Each row is followed by one of two labels, saying whether the row has a hidden trait. Each part has a new trait and two new labels.
[  8  -4   3   8   1   5  19  12   5  10   0   2  -1   6   7  13 -10  -4
 -12  -8 -17  -2   0  -1   0  13  -3] : (49)
[  0  -3  -2   0  -5 -13  -5   5   1   0   1  -3  -6  -5  -9 -15  -6  -3
  -6   2 -10  -3  -2  -5  -5  -6   0] : (47)
[ -3  -5   1   4   4   5  18  15   3   5   2   1   1   3 -11 -12   3  -7
 -14 -15 -25  -6   2  -8  -5   5   2] : (47)
[ 7  0  1  3 -1  3  5  6  1  1 -1  1 -1  1 11 29 -5  3  1  1 -1  3  0  5
  5  2 -2] : (47)
[ 33  -1   0   3   0  -8  11  19   7   7  -2   1 -11  -2  43  63 -31  11
   8  35   6   6  -3  14  11   9  -6] : (47)
[ 7  1  3 12 -5  3 18 14  4  8  5  0  0  2  5 47  8  1 -1  3 -5 -1  0  5
  3  8  0] : (49)
[  5   0  -5 -11 -23 -22 -27 -14  -1 -10  -1  -4 -11 -13  -5  14 -19  -1
 -10   1 -15  -4  -7  -4  -1 -19  -5] : (49)
[ 7  1  1  4 -7 -1 -4 -3  0  0  0  1 -2 -1 10 41  2  3  0  5  3  1 -2  6
  4 -1 -3] : (47)
[11  2  3  9  3 10 26 11  5  8  1  1  0  4 11 39 -1  4  1 13  2  1 -3  7
  7  6 -1] : (47)
[ 8  0  1 -4  0  1  8  6  1  2 -1  0 -2  3 12 36 -5  2  3  8  3  2 -1  5
  3  5 -1] : (47)
[  7  -4   0   2  -6  -5  -2   4   2   2   0   0  -3  -1   1  19  -9  -1
 -11  -4 -25  -3  -3  -2   0  -4  -3] : (47)
[ -8  -8  -1   0 -10  -4   4   1   2   1   1  -1  -1  -3 -22 -38  -4 -13
 -26 -26 -41 -10  -2 -16  -7  -2  -1] : (47)
[ 7  0  1  7 -2  1 12 14  5  5  2 -2 -1 -1 -2 19  6  1 -4  5 -1 -1  0  1
 -1  2  0] : (49)
[ 0 -1  0  1 -7 -6  1  2  1 -1  1 -1 -2 -3 -9  1  2 -2 -8 -3 -6 -4 -1  0
  0 -1  0] : (47)
[ 6  1  1 -1 -7 -6 -9 -6  0 -1 -1  2 -4  4 16 47 -6  1  0 -1 -3  1 -2  4
  7 -2 -3] : (47)
[  3  -3  -2  -2  -6  -7   4   6   2  -1   2  -2  -4  -3  -9   4  -4  -2
 -10  -5 -14  -5  -2  -7  -4  -5  -1] : (47)
[ 16  -1  -2  -1  -6  -9   9  10   5   0  -3   0  -8  -9  18  49 -21   6
   2  14   6   3  -3   5   2   2  -3] : (47)
[  8  -2   2  16   8   7  33  21   7  12   5   1   1   3   2  19   4  -1
  -6   3 -13  -5   2  -4  -1  12   1] : (49)
[  1  -5   2  -2  13   6  -3  -3  -3   1  -6   5   1  10  19  -5 -18  -5
  -7 -14 -14   2   1  -4   4  13  -2] : (47)
[  7  -1   1   9   4   8  19  15   5   6   2   0   1   1  -9 -11   4  -2
  -7  -2  -9  -2   1  -5  -4  10   2] : (49)
[  2  -2   0  -2  -6 -10  -3  -6   0  -3  -2  -1  -6   1   6  17  -5  -2
  -9  -5 -10  -1  -3  -1   2  -9  -3] : (49)
[  5  -1   1  -6  -8  -9 -10  -9  -2  -5  -4   2  -6   1   9  28 -14  -1
  -7 -12  -7   1  -4   0   4  -7  -4] : (49)
[  0  -2  -7 -11  -8 -21 -13   3   3  -7  -1  -5  -8 -13 -15 -26 -23   3
   7  13   0  -1  -4  -3  -8 -12   0] : (49)

[  1  -2   4  -6   1   2   2   2  -2  -4   1   2  -6   8   3  -1  -2 -11
   8] : <25>
[ 3  4 -3  4 -1 14  3 -3 -3  6  6  5  1 -1  2 -1 -5 -8 -4] : <26>
[ -3  -8   4  -2   2   6  -4  -1   1   3  -5  -6  14  -4   2   1  -6 -12
 -11] : <26>
[ -4  -3  10 -11  -2  -2   2   7   3   0  -5   0  -3   2   0   1  -2  -9
   4] : <25>
[ -5  -7   2   3   1 -14   7  -4  -3   5  -7  -4  -1  -3  -5  -5  -3 -12
   3] : <26>
[ -1   6  -4 -10   1  -2   2  -1   0 -12  -2  -6   6   3  -6  -1  -2 -10
   4] : <25>
[ -5 -12   5  -6   3  19  -8  -2   4  -2  -9  -9  16  -6   2   1  -6 -10
  -8] : <26>
[  3  -3  -7 -11   4   3 -10   0   2  -8   0   2   9   2   1  -1  -3 -10
   9] : <26>
[ 0 -2  3 -1  0 -4 -2  0  0 -2 -1 -8  3  2  1  2 -5 -9  0] : <25>
[  0   9  -9 -11   1  -1   2   0   2 -16  -1   4   6   5  -8  -2   0 -10
  11] : <25>
[ -4  -3   0 -15   0 -23 -11   5   5 -12  -8 -14  -4   8  -1   4  -2 -11
   7] : <26>
[  2   7 -10   1  -2  -5   1  -1   1   2   4  10   2  -5  -5   0  -2  -5
   2] : <25>
[ -3  -8  18   0   1  -8  -9   1   3  -8  -6 -21   6   5   1   4  -9 -11
 -15] : <25>
[ -7  -6  14 -20  -2 -25 -14  -1  10 -12 -13 -31  -1  -2  -3   7  -7 -11
   0] : <25>
[ -9  -4   1 -20   3 -36 -22  -1  13 -20 -11  -9   2   4  -6   5  -4  -9
  10] : <25>
[ -4 -11  11  -1   5 -21 -14  -1   3 -10 -12 -24  -1  10   6   4  -7 -12
   0] : <25>
[ -2   0   8 -14  -3  -6  -5  -8   5  -1  -1 -13  -1  -6  -6   1  -4  -8
  -5] : <25>
[  3   6 -11 -14   0 -40 -14  10   7 -19  -3   2 -13  16  -5   5   4 -14
  29] : <26>
[  1   3  -1  -8  -4  -6  -2   5   2   0  -2  -4 -11   4  -1   3   0 -11
   8] : <25>
[ -5  -6   2  -1   2 -11  -4   0   2  -2  -4  -5   1   2  -2   2  -4  -9
   3] : <26>
[ -8  -2  -9  -4   2 -26  -8   2   5  -5 -17 -14  -1  -4   3   3  -3 -11
  19] : <25>
[ -2  -3  -9  -9   3 -25  -8   7   7  -7 -10   4 -10   5   3   5   1 -10
  21] : <25>
[  1   4  -5  -4   1  -3  -1   1   0  -5   2   5  -1   3  -4   0  -2 -10
   7] : <25>
[ -5   0  -1  -6   4  -9  -2  -1   1 -10 -11 -11   5   1  -2   2  -5 -10
   8] : <25>
[  7   0  11  -5  -3  14  -3   4  -1  -5  15  13  -2   8  -5   1  -3 -11
  -9] : <25>
[  8   7  -9  -3  -5   7   4   9  -3   4   6   6 -11   5  -1  -2   4  -8
  15] : <25>
[ -8  -4   7   6  -1  -1   0   0   3   3 -11  -9  -1  -3  -1   1  -3  -9
  -8] : <26>
[  4   5   2  -8   0   7   2   1  -2 -11  10   3   4  10  -7  -2  -1 -10
  -3] : <25>
[ -1   4  -4  -1   0 -15  -6   1   2  -2  -5  -5   3  -5  -4   3  -3  -9
  -1] : <25>
[  1   3   1  -6   0  -2   0   2   2  -9   4   1   3   7  -6   0  -2 -10
   0] : <25>
[ -3  -5  12  -6  -3  -7  -5   0   2  -3  -8 -25  -2   0   3   4  -8  -9
  -6] : <25>
[ -3   8  -8  -2  -3 -10  -8   5   7  -3  -9  -1   6 -10  -9   4  -4  -9
   4] : <25>
[  0   3  -4  -5  -1   0  -1   3   3   0   1   7  -3   2  -2  -1  -1 -11
  10] : <25>
[ -8   4  13  12  -6 -44   4   4   1  -5 -11 -25 -24  12  -3   9  -6 -10
  -5] : <26>
[  2   1  -3   5  -1   8  22  -5  -7  14   6  11  -5  -7  -6 -10  -1  -9
   3] : <26>
[  0   0  -7  -5   3 -22 -12   0   1  -8  -3  -6  -3   7   2   3  -2 -10
   8] : <25>

[  5 -12  -8 -28  -4   6   8 -16 -23   4  10  10 -13  21 -16   7   3   5
  27  -8  26  15  -4   1] : (8)
[  0  -7 -10  -9  -4  -7   5 -14  -1  -8  12  11 -18  -9 -19  -9  -1  18
 -10  -9   4  26 -19  -9] : (18)
[ -5  -4   2 -10  -2  -2   0   2  -8   1  13   0   0   2  -4   1   3  -2
   0  -7   4  -3 -12  -5] : (18)
[-1  0  4  3 -2  4 -1 -2  2 -1 -6  1 -4 -1  3 -5  0  1 -3  6 -1 10 -4 -2] : (18)
[  5  -8   7  -4  -8  -4  -2   1  -8   6   3  13  -5  -2 -20  -2  10  -4
  12 -16   9 -35   2  -4] : (8)
[ -2 -22 -24 -21  -3  -4  -6 -14 -17 -17  32  -5 -14 -19 -19  -6   1  26
 -30  -1  14  45 -47 -18] : (18)
[  1 -15 -11 -13  -3 -10   5 -24   0  -6  12  13 -12  -9 -16  -5  -1  17
  -2 -18   4   4  -8  -5] : (18)
[ 12 -22   6  -2  -9  -7   0 -35   4 -10 -35  12  -6  -4 -17 -18  -2   6
  12 -21   2   5  18  -4] : (18)
[  3   6   9  10  -6   2   0  -3   5   1 -17   0  -4   2   2  -4  -1  -4
   2   4 -13   9   4   0] : (18)
[  3 -10  -9  -3  -1  -5   2 -20  -5 -11   0   7 -14 -11 -16 -13  -1  16
 -14  -7   3  30 -18 -10] : (18)
[  2   2  12  -7 -15   1   1  -3  -6   4  -7  11  -8   8 -11  -7   5  -9
   6 -12   7 -10   2  -3] : (8)
[ -2  -5   4 -15  -5  -1   3   1 -10   2   7   7  -2   7 -10  -1   4  -6
   2 -16   8 -11  -7  -2] : (18)
[  7 -26  -9 -16   0  -9   1 -24  -3  -9   4   8  -5 -10 -17  -7  -1  13
  -6 -21   7   3   1  -7] : (18)
[ -6  -5  13 -10 -12   1   0   7  -8   0   2   7  -8  12  -2  -6   7  -2
  -3  -3  20  24 -19  -8] : (8)
[ -2  -2   3 -16 -11   3   0   8 -11   0   2   6  -8   9  -5  -7   5  -5
  -2  -8   8   7 -22  -7] : (8)
[ -5  -7  -7 -12   2  -2  -2   5 -10  -1  27  -5  -3  -5  -6   6   2   1
  -6  -7  10   5 -17  -5] : (18)
[ -5   2   8 -10 -14   6   0   7 -13  -1   0  -2 -12   7  -9  -5   5  -2
  -5  -5   6  21 -29  -6] : (18)
[ -7 -12  14 -16 -11  -5   1   4 -12   0   6   6  -6  12  -9  -4   9  -3
   3  -7  19  10  -8  -3] : (8)
[  1 -14 -10 -11  -6  -6   2 -11   0  -9  11  10 -15  -9 -16 -10  -1  17
 -12  -9   4  20 -17  -9] : (18)
[ -7 -11  11 -13 -13  -1   0   7  -9  -1  13   3  -8  11 -10  -4   8  -2
  -3  -4  15  16 -18  -4] : (8)
[ -4   0 -11 -14  -7  -7   7 -10  -2  -6  22  14 -16 -11 -20  -5   0  18
  -6  -8   7  20 -21  -8] : (8)
[-12 -19  18 -14 -14  -7   1   7  -5   0   4   4  -8  16 -11  -5   9  -2
   2  -5  20  22 -13  -3] : (8)
[  7  -7 -10 -20  -8  10   7 -16 -23   2  -2  13 -18  22 -15   4   4   5
  30   2  25  31 -10   1] : (8)
[  9 -30  -9 -12  -6  -8  -4 -29  -6 -15  -6   3  -5 -11 -18 -11  -2  12
 -15 -15   6   8  -8 -10] : (18)
[  0   7  17  -8 -13   2   3  -4  -4   4 -19  12  -6  15 -10 -10   4 -12
   9 -17   4  -6   2   0] : (8)
[ -5  -7  13 -12 -10  -3   3   1  -8   3  -4   6  -6  13  -9  -5   6  -4
   6 -14  12   1  -6  -1] : (8)
[ -1  27  23  22 -29  19  -1  -2   2  -1 -54   7 -24  15   5 -24   2  -5
  -7  17  -4  56 -27  -6] : (18)
[ -4 -10   6 -17  -7  -2   3   0 -11   4   9   9  -3  10 -11  -2   6  -6
   4 -21  10  -7 -10  -1] : (8)
[ -5  -7  -8  -5  -2  -9   8  -7   2  -4  15  15 -18  -8 -18  -7  -1  18
  -5 -15   5  13 -11  -9] : (8)
[  2   0   5  -5 -18   4  -6   6 -11   4   8   7 -13  -2 -13  -4   7  -2
   0   2   7  -3 -24 -11] : (8)
[ -1 -12  -9 -12   0  -9   7 -17  -1  -6  15  10 -13  -9 -19  -7   0  16
  -6 -15   8  11  -5  -5] : (18)
[ -1  -1  14  -8  -9  -1   6  -6  -5   3 -10  13 -11  11 -10 -11   3  -7
   7 -16   7 -10   3   0] : (8)
